(in the rows, 128 means zero)
Each row of numbers belongs to one of the things below and depends on some of the facts about them. Some rows are named. Which thing is each other row?

Some things and their rows:
K_238: [147 124 116 151 106 124 126 115 121 141 128 118 144 127 127 128 119 154
 125 125 143 122 124 120 127 120 130  96 128 104]
K_362: [122 125 120 123 109 125 146 140 124 123 127 114 126 128 142 130 119 112
 124 129 129 123 125 134 127 134 127  96 126 126]
K_984: [122 122 114 142 109 139 128 119 130 124 124 125 111 131 126 126 126 171
 138 126 128 123 126 139 134 127 126 139 128 101]
K_762: [124 145 137 123 137 126 126 129 122 118 133 145 112 129 131 135 135 110
 129 125 118 125 126 135 122 140 128 136 127 135]
K_246: [121 125 118 122 151 126 134 127 140 122 123 117 158 127 125 125 120 110
 124 127 135 157 139 124 124 127 127  91 126 157]
K_804: [128 126 119 119 125 125 129 119 126 123 123 124 129 127 126 128 123 112
 126 124 122 133 129 124 122 128 128 123 128 115]
K_283: [142 123 116 144 111 126 126 125 144 136 123 159 155 126 127 127 119 157
 147 132 151 129 143 121 121 119 129 202 126 103]
K_171: [136 124 120 141 112 126 127 135 124 126 128 146 128 127 126 128 126 146
 127 129 124 123 123 121 123 119 128 174 127 138]
K_529: [125 124 120 119 115 124 129 119 127 125 126 113 115 128 124 124 127 114
 125 124 121 134 127 131 152 136 128  96 126 102]
K_206: [136 126 131 142 140 126 129 121 131 123 125 121 136 134 123 127 121 112
 125 127 122 132 135 123 122 128 126  95 126 153]
K_688: [119 131 121 118 113 127 143 112 124 122 134 116 113 128 138 133 132 114
 125 124 117 126 124 143 124 137 127  90 124 119]
K_141: [161 120 115 144 113 123 127 123 147 178 124 140 217 127 124 128 118 161
 135 148 151 123 139 118 122 116 128 150 129 156]
K_588: [139 121 115 150 112 120 128 217 123 134 139 160 159 128 125 130 140 123
 126 125 126 137 121 132 122 120 126 165 128 145]
K_417: [171 114 112 148 106 123 139 117 142 213 122 113 185 128 122 125 115 193
 135 157 152 120 144 116 178 116 128  98 136 155]
K_93: [124 154 148 127 224 127 124 178 147 123 124 174 183 133 130 130 119 110
 139 146 123 140 142 122 121 135 127 195 128 166]
K_670: [121 122 118 129 110 128 130 110 126 124 133 115 109 132 127 128 133 115
 130 124 120 119 127 141 147 132 127  99 126 111]
K_258: [120 130 155 122 112 146 125 110 123 124 133 118 114 127 141 127 147 136
 127 124 132 123 125 142 124 135 127 116 127 108]
K_270: [124 126 122 129 147 124 133 143 129 124 123 120 125 130 126 127 119 115
 125 127 118 128 128 119 121 128 129  96 127 140]
K_352: [142 120 117 128 109 126 127 109 131 162 124 115 139 126 125 126 118 164
 132 132 133 120 127 120 161 118 128 134 131 103]
K_627: [119 125 123 133 151 124 137 152 129 123 123 116 131 131 125 127 120 114
 124 130 126 132 131 122 122 129 127  99 125 151]
K_128: [119 121 124 133 111 126 127 117 124 127 132 116 110 128 128 127 138 149
 128 126 122 121 122 138 126 131 126 124 125 110]

How the things are related:
K_109 Σ:K_280
K_124 γ:K_923 ψ:a ξ:K_19
K_128 γ:K_63 ψ:a Σ:K_270
K_129 ψ:c Ω:K_421
K_140 ψ:a Σ:K_670
K_141 ψ:b ξ:K_270
K_151 γ:K_966 ψ:a Ω:K_352 Σ:K_650
K_152 γ:K_726 ψ:a Ω:K_894 Σ:K_782
K_153 γ:K_388 Σ:K_742 ξ:K_598 K_440
K_166 γ:K_973 Σ:K_238 ξ:K_371 K_903
K_170 ψ:a Ω:K_813 Σ:K_449 ξ:K_7
K_171 ψ:b Ω:K_170 Σ:K_56
K_18 γ:K_206 ψ:a Ω:K_484
K_184 ψ:b
K_185 γ:K_685 ψ:b ξ:K_63 K_7
K_188 ψ:a Σ:K_966
K_19 γ:K_756 ψ:a Ω:K_347 ξ:K_63
K_206 γ:K_291 Σ:K_813 ξ:K_585
K_213 γ:K_768 ψ:a
K_236 γ:K_688
K_238 ψ:c Ω:K_598 Σ:K_140
K_243 ψ:d Ω:K_573
K_246 ξ:K_19
K_258 ψ:a Ω:K_77
K_260 γ:K_375 ψ:a Σ:K_552
K_263 γ:K_311 ψ:b
K_270 Σ:K_816
K_276 ψ:b Ω:K_19
K_280 ξ:K_63
K_283 γ:K_414 ψ:b Ω:K_65
K_284 Σ:K_772
K_289 γ:K_19 ψ:b Ω:K_302
K_291 ψ:b Ω:K_95
K_299 γ:K_86
K_301 γ:K_886 ψ:a
K_302 ψ:b Ω:K_283 Σ:K_800
K_306 Σ:K_762
K_311 ψ:a Ω:K_836 Σ:K_687
K_316 γ:K_593 ψ:d ξ:K_63
K_317 γ:K_371
K_320 ψ:a Σ:K_694
K_323 ψ:a Ω:K_128 Σ:K_593
K_347 ψ:a Ω:K_238 Σ:K_588
K_352 ψ:a Ω:K_650 ξ:K_923
K_358 ψ:a Ω:K_449 Σ:K_362
K_362 γ:K_391 ψ:c Ω:K_559 Σ:K_559 ξ:K_7
K_37 γ:K_213 ψ:b
K_371 ψ:a Σ:K_152
K_375 ψ:a Ω:K_984
K_388 γ:K_894 Σ:K_418
K_391 Σ:K_984
K_413 ξ:K_258 K_675
K_414 γ:K_62 ψ:f Ω:K_417 ξ:K_63
K_417 ψ:a Σ:K_489 ξ:K_19
K_418 γ:K_185 ξ:K_973 K_903
K_420 γ:K_65 Σ:K_756
K_421 γ:K_302 ψ:a Σ:K_188
K_438 ψ:d Σ:K_815
K_449 ψ:a Ω:K_966 ξ:K_671
K_451 γ:K_782 ψ:b
K_459 Σ:K_709
K_463 γ:K_749 ψ:e Ω:K_792 ξ:K_945
K_475 γ:K_418 ψ:b Ω:K_670 Σ:K_768
K_484 ψ:a Ω:K_188
K_489 Σ:K_284 ξ:K_37
K_49 γ:K_362 Σ:K_598
K_521 ψ:d Σ:K_440
K_529 γ:K_347 ψ:a
K_535 ψ:a Σ:K_749
K_552 γ:K_260 ψ:b Ω:K_56
K_554 γ:K_76 ψ:d
K_559 ψ:a Ω:K_151
K_56 ψ:a Ω:K_311 Σ:K_451
K_573 γ:K_184 ψ:b Ω:K_588 ξ:K_76
K_584 γ:K_95 ψ:b Ω:K_301 Σ:K_246 ξ:K_709
K_585 ψ:b Ω:K_879 ξ:K_19
K_588 γ:K_843 ψ:e Σ:K_923 ξ:K_65
K_593 γ:K_753 ψ:a Ω:K_945 Σ:K_258
K_596 ψ:a Ω:K_915 Σ:K_945
K_598 γ:K_772 ψ:b Σ:K_649
K_611 Σ:K_843 ξ:K_903 K_270 K_19
K_612 ξ:K_813
K_62 γ:K_598 ψ:a Ω:K_709 Σ:K_688 ξ:K_263 K_63
K_624 ψ:c
K_627 Σ:K_973 ξ:K_280
K_63 Σ:K_347
K_649 γ:K_243 Σ:K_171
K_65 γ:K_879 ψ:b
K_650 ψ:a Ω:K_414 Σ:K_991
K_670 γ:K_289 ψ:a Σ:K_375
K_671 ψ:b Ω:K_184 Σ:K_438
K_675 γ:K_151 Σ:K_879
K_676 Σ:K_753
K_685 γ:K_552 ψ:a Ω:K_93 ξ:K_440
K_687 γ:K_258
K_688 γ:K_649 ψ:c Ω:K_753 Σ:K_726
K_690 ψ:a Ω:K_923 Σ:K_371 ξ:K_894
K_694 γ:K_299 Σ:K_475
K_7 ξ:K_63
K_709 ψ:b Ω:K_596
K_718 γ:K_554 ξ:K_63
K_726 ψ:a Ω:K_585
K_73 γ:K_263 ψ:b Ω:K_749
K_732 γ:K_413
K_735 ξ:K_596 K_316
K_742 ψ:b Ω:K_140
K_749 ψ:c Σ:K_529
K_753 γ:K_915 ψ:b Ω:K_37 Σ:K_985
K_755 γ:K_301 ψ:a Ω:K_535
K_756 γ:K_690 ψ:d Σ:K_685 ξ:K_876
K_76 γ:K_804 ψ:d Ω:K_690 Σ:K_612 ξ:K_7
K_760 γ:K_901 Σ:K_358
K_762 ψ:b Ω:K_554 Σ:K_836
K_766 ψ:a Ω:K_438
K_768 γ:K_760 ψ:d Σ:K_128
K_77 ψ:c Ω:K_835 Σ:K_459
K_771 γ:K_152 ψ:a Ω:K_922
K_772 γ:K_675 ψ:b Σ:K_611
K_774 ψ:a
K_782 Σ:K_206
K_792 ψ:b Ω:K_584 Σ:K_804
K_800 ψ:a Ω:K_124 Σ:K_774
K_804 γ:K_166
K_813 ψ:a Ω:K_141 Σ:K_166 ξ:K_63
K_815 Σ:K_417
K_816 ψ:c Ω:K_213
K_819 ψ:b Ω:K_260
K_825 ψ:c Ω:K_362 Σ:K_992
K_835 ψ:a Σ:K_420
K_836 γ:K_876 ψ:a Σ:K_302
K_843 γ:K_694 ψ:a
K_86 γ:K_475 ψ:d Ω:K_865
K_865 ψ:c Σ:K_535 ξ:K_276
K_867 Σ:K_260 ξ:K_352
K_879 γ:K_991 ψ:b Ω:K_843 Σ:K_732
K_886 γ:K_463 ψ:d Ω:K_289
K_893 γ:K_284 ψ:a Ω:K_358 ξ:K_991
K_894 γ:K_774 ψ:a Ω:K_171 ξ:K_762
K_901 γ:K_280 Σ:K_170
K_903 ψ:a Ω:K_375 ξ:K_280 K_63 K_19
K_915 γ:K_687 ψ:c Σ:K_413 ξ:K_19
K_922 ψ:b Ω:K_76
K_923 γ:K_18 ψ:a Σ:K_62
K_93 ψ:d Ω:K_521 ξ:K_63
K_945 ψ:e Ω:K_991 Σ:K_391 ξ:K_93
K_95 γ:K_420 ψ:a Σ:K_867
K_951 Σ:K_236 ξ:K_585
K_966 γ:K_893 ψ:c Ω:K_624 Σ:K_65
K_973 ψ:c Ω:K_755 Σ:K_151
K_977 Σ:K_584
K_984 γ:K_283 ψ:a Ω:K_756 Σ:K_676
K_985 γ:K_421
K_991 γ:K_153 ψ:f Σ:K_977 ξ:K_879 K_19

Which thing is each row?
No name comes twice in this set of rows, the named rows included.
[195 126 119 139 168 126 126 152 141 125 124 178 176 128 126 137 118 117
 146 149 118 124 132 119 120 118 128 221 133 171] | K_756
[137 137 129 142 201 125 123 187 142 124 124 176 172 132 128 133 119 113
 140 150 120 122 141 119 120 124 128 204 135 164] | K_76
[149 155 133 135 180 128 126 151 140 126 127 184 134 138 125 141 126 111
 139 131 119 121 129 122 117 128 127 218 129 171] | K_438
[119 125 125 127 111 129 128 114 139 141 129 114 121 130 127 126 133 134
 129 125 155 146 126 146 125 133 125  92 124 139] | K_124
[125 121 117 132 109 146 126 108 124 132 124 113 112 126 128 127 117 183
 134 134 119 116 126 119 133 119 131 133 125 106] | K_151
[123 138 173 133 195 122 124 201 129 125 141 193 160 127 125 133 159 110
 127 126 123 156 121 138 119 138 127 234 128 175] | K_86
[160 120 113 139 111 125 126 128 135 149 124 149 175 126 125 126 120 162
 139 138 137 126 136 121 123 117 132 199 135 106] | K_65
[120 120 120 163 115 126 123 133 126 165 124 113 140 127 124 126 118 171
 125 143 132 120 135 121 172 120 129  95 134 118] | K_813
[152 122 110 149 111 125 128 137 165 162 122 142 217 132 125 126 116 155
 149 161 126 122 183 119 153 118 133 145 150 117] | K_414
[121 119 116 143 109 124 146 118 129 153 124 114 170 126 126 126 117 154
 123 135 165 124 125 121 125 119 128  96 126 150] | K_915
[136 140 139 139 187 125 123 152 139 125 127 193 165 128 127 133 137 121
 138 129 132 145 127 124 115 128 128 246 126 149] | K_554
[120 124 180 123 172 121 126 184 124 137 133 116 171 126 125 124 125 114
 122 128 148 134 124 119 124 121 128 114 133 173] | K_185

The same things again, as new rows of numbers:
Some things and their rows:
K_263: [110 112 134 124 154 113 133 160 113 103 116 116 142 164 157 159 151 129
 124 126 146 125  86 134 108  97  67 112 163 149 122 125  95 143 143 123
 132 138  69 126 119 147 141 149 149 138]
K_420: [112 115 112 110 153  95 144 171 134 109 115 130 129 162 134 157 125 117
 122 126 134 122  93 146  96 116  67 114 157 174 176 118 119 137 150 120
 134 122  70 114 132 162 107 124 125 114]
K_573: [111 100 136 115 148  99 147 149 115 104 114 130 134 153 154 164 157 118
 122 127 139 122  87 128 106  96  81 115 166 142 128 125  91 144 137 122
 144 135  62 121 112 150 149 145 141 132]
K_151: [180 114 152 127 135 102 152 147 131 118 106 104 147 150 189 170 167 128
 116 152 131  84  79 156  96 119  72 108 171 128 195 130 156 144 162 118
 126 142  78 141 150 135 141 128 126 136]
K_867: [129  94 132 136 151 108 150 158 137 114 126 114 120 156 143 148 139  80
 104 133 131 119  79 131  82 134  96 124 163 147 165 115 119 163 141 119
 136 140  69 128 132 154 123 136 135 126]
K_463: [142 106 131 103 165 100 118 110 124 106 130 127 110 136 144 195 136  86
 119 129 131 113  91 131  93 108  83 125 156 142 183 126  87 155 180 109
 176 111  95 112 108 173 130 110 116 121]
K_449: [150  90 151 135 144 114 152 146 147 105 119 107 122 136 159 159 142  88
  87 139 122 101  77 122  82 112  87 143 143 139 188 120 119 156 146 109
 133 132  88 134 143 161 123 125 120 125]
K_316: [147 109 130 112 164 103 122 142 131  99 116 115 111 148 173 161 168  81
 136 108 145 111  68 167 102 130  53 117 151 158 161 116 102 137 192 125
 140 115  92 117 106 191 129 117 142 115]
K_141: [133  90 182 151  98 124 183 210 149 107  99  88 163 149 196 127 179 154
  82 145 138  85  37 137 109 115  64 118 161 169 115 126 136 126 119 113
  79 156  71 143 143 173 136 153 155 139]
K_311: [152  87 148 142 144 125 144 146 142 108 117 103 123 138 155 169 128  85
  92 144 140  97  89 130  78 111  81 128 146 151 181 119 122 157 143 103
 136 133 100 129 147 163 120 127 128 124]
K_977: [127 100 130 135 154 112 148 160 134 109 130 116 122 162 149 151 137  81
 101 136 137 123  83 133  83 131  89 123 158 148 167 115 115 163 144 117
 135 139  74 127 142 156 126 142 135 124]
K_65: [110 114 138 128 119 102 172 216 145  94  81 114 165 164 166 126 151 170
 107 131 137 101  77 143 112  87  37 126 145 187 146 122 138 112 124 122
  81 136  67 133 148 157 113 144 130 120]
K_819: [106  89 117 133 171 109 154 135 114  99 115 132 117 152 132 153 137  79
 116 122 144 136 118 117  85  95  93 128 155 125 142 112  88 162 120 120
 156 142  64 133 125 136 147 151 137 122]
K_612: [117 109 141 127 149 110 142 160 139 111 140 118 128 154 154 155 150  94
 101 140 132 117  59 130  99 130  94 130 166 145 154 114 105 164 157 108
 143 135  76 118 127 177 132 136 142 123]
K_459: [125 100 130 134 155 114 147 157 134 111 127 113 122 161 145 151 136  79
 104 134 138 121  83 135  82 130  89 122 159 148 166 116 118 162 141 115
 136 141  75 126 139 154 128 140 137 125]
K_301: [162 104 156 125 129 110 147 162 134 102 102  98 138 152 174 168 150 122
 105 142 124  90  76 140  90 109  66 121 151 162 185 138 137 133 156 118
 115 128  88 130 142 157 118 118 119 134]
K_554: [152 101 118 108 170  95 138 135 123  93  98 121 100 155 166 157 164  60
 140 111 141 116  88 163  84 125  58 116 153 148 183 120 108 137 178 127
 138 116  87 124 112 168 132 114 127 112]
K_37: [121 100 133 125 145 112 153 170 114 100  95 116 141 166 163 151 158 121
 124 132 143 117  99 134  94  95  68 111 159 151 138 128 112 135 130 125
 116 142  64 134 132 128 138 149 135 137]
K_320: [149  90 143 138 154 126 137 139 139 110 129 104 118 139 144 171 116  81
  94 134 137 105 100 130  80 115  81 126 140 150 178 115 120 160 146 111
 146 130  95 132 139 161 117 132 133 127]
K_347: [151  94 150 142 143 119 146 145 143 104 118 103 124 140 158 168 131  87
  88 144 135  99  86 126  76 112  84 135 144 148 180 118 119 156 143 103
 136 131  95 132 148 166 120 131 127 127]
K_352: [163  92 172 150 119 130 159 176 155 106 109  86 142 139 180 154 150 111
  78 151 130  78  61 132  84 120  71 137 141 165 177 124 145 142 140 106
  99 139  97 139 157 168 111 131 126 131]

Which thing is each row?
No name comes twice in this set of rows, the named rows included.
[150 101 169 135 125 120 147 159 153 110 124  97 140 132 173 167 148 114
  84 149 134  85  54 130  97 118  77 133 152 159 163 121 118 148 156  97
 124 130  98 126 140 190 125 126 134 130] | K_170
[162 102 165 123 124 107 146 171 130  96 111 100 134 155 188 170 162 106
  93 144 114 102  63 124  84 111  65 125 147 165 180 143 126 140 164 117
 108 120  86 134 140 156 120 124 112 146] | K_843
[116  79 135 114 160 106 129 141  81  83 107 123 108 175 150 175 158  63
 124 121 128 150 109 111  72  91  86 108 160 153 125 152  68 148 137 135
 141 129  66 128 106 125 144 140 127 163] | K_475
[112 120 136 129 155 115 130 157 136 109 141 110 131 162 157 157 146  98
 107 138 140 118  61 130  99 127  86 131 163 149 146 113 104 167 160 104
 143 133  83 116 131 174 133 140 142 122] | K_280
[111  90 131 109 165 100 136 143  91  84 108 129 111 172 148 166 158  79
 125 120 124 147 105 111  83  90  82 118 160 139 136 141  77 152 140 133
 145 132  62 127 109 122 147 139 124 151] | K_552
[172  96 184 155 103 131 169 194 162 104 108  76 151 141 195 150 156 122
  69 156 132  70  49 138  86 124  63 131 142 171 175 128 155 134 140 102
  82 141  96 144 168 176 110 134 134 135] | K_650
[142 104 123 115 154 102 133 138 130 106 111 123 118 144 136 184 116 103
 119 132 138 110 108 141  85  99  69 119 147 165 193 122 111 138 156 109
 151 113  93 121 131 161 109 113 117 118] | K_95
[145 101 153 146 124 118 173 194 149 100 101  96 131 161 186 127 174  84
 106 141 142  93  44 158  83 150  66 120 163 172 161 119 143 139 147 109
  85 145  83 129 151 180 123 135 146 114] | K_624
[135 129 136 114 163 115 106 129 117 101 124 113 133 153 157 196 137 110
 124 142 145 105  86 133  99  97  67 122 155 155 165 124  98 152 180  99
 149 115 100 112 129 164 130 122 124 130] | K_19
[135  96 119 117 162 124 106 112 101 113 120 105 127 145 123 183 130  86
 144 111 113 115 102 121  82 102 100 137 159 133 208 116 117 140 150 110
 152 125  88 111 113 140 133  95 107 123] | K_152
[147 106 151 140 146 128 131 142 140 106 125 100 130 138 160 180 126  96
  99 149 154  91  81 131  89 112  79 123 148 161 159 118 110 156 156  91
 140 125 106 124 142 178 122 131 137 126] | K_596
[154  86 134 136 155 118 150 144 144  94 101 107 104 143 168 144 155  54
 119 121 152 101  80 158  76 135  60 122 144 154 172 108 117 141 162 113
 125 126  98 132 132 183 125 126 144 107] | K_521
[157  81 155 147 123 144 138 157 133 122 113  74 146 131 148 157 141 105
 111 123 115  80  65 126  83 121  97 140 152 155 197 110 152 127 127 100
 102 142  98 129 133 162 122 104 121 121] | K_690
[115  99 131 123 152 103 152 168 119 102 112 119 134 167 155 143 155 115
 109 118 129 128  93 131  97 100  71 122 155 138 146 127 107 146 133 135
 131 142  54 139 126 132 139 152 134 138] | K_451
[125 113 102 107 174  90 137 135 112  97 112 139 102 169 146 165 153  55
 145 124 140 136  93 152  78 131  78 108 174 145 179 119  99 150 169 124
 153 121  71 111 117 154 136 123 126 111] | K_688

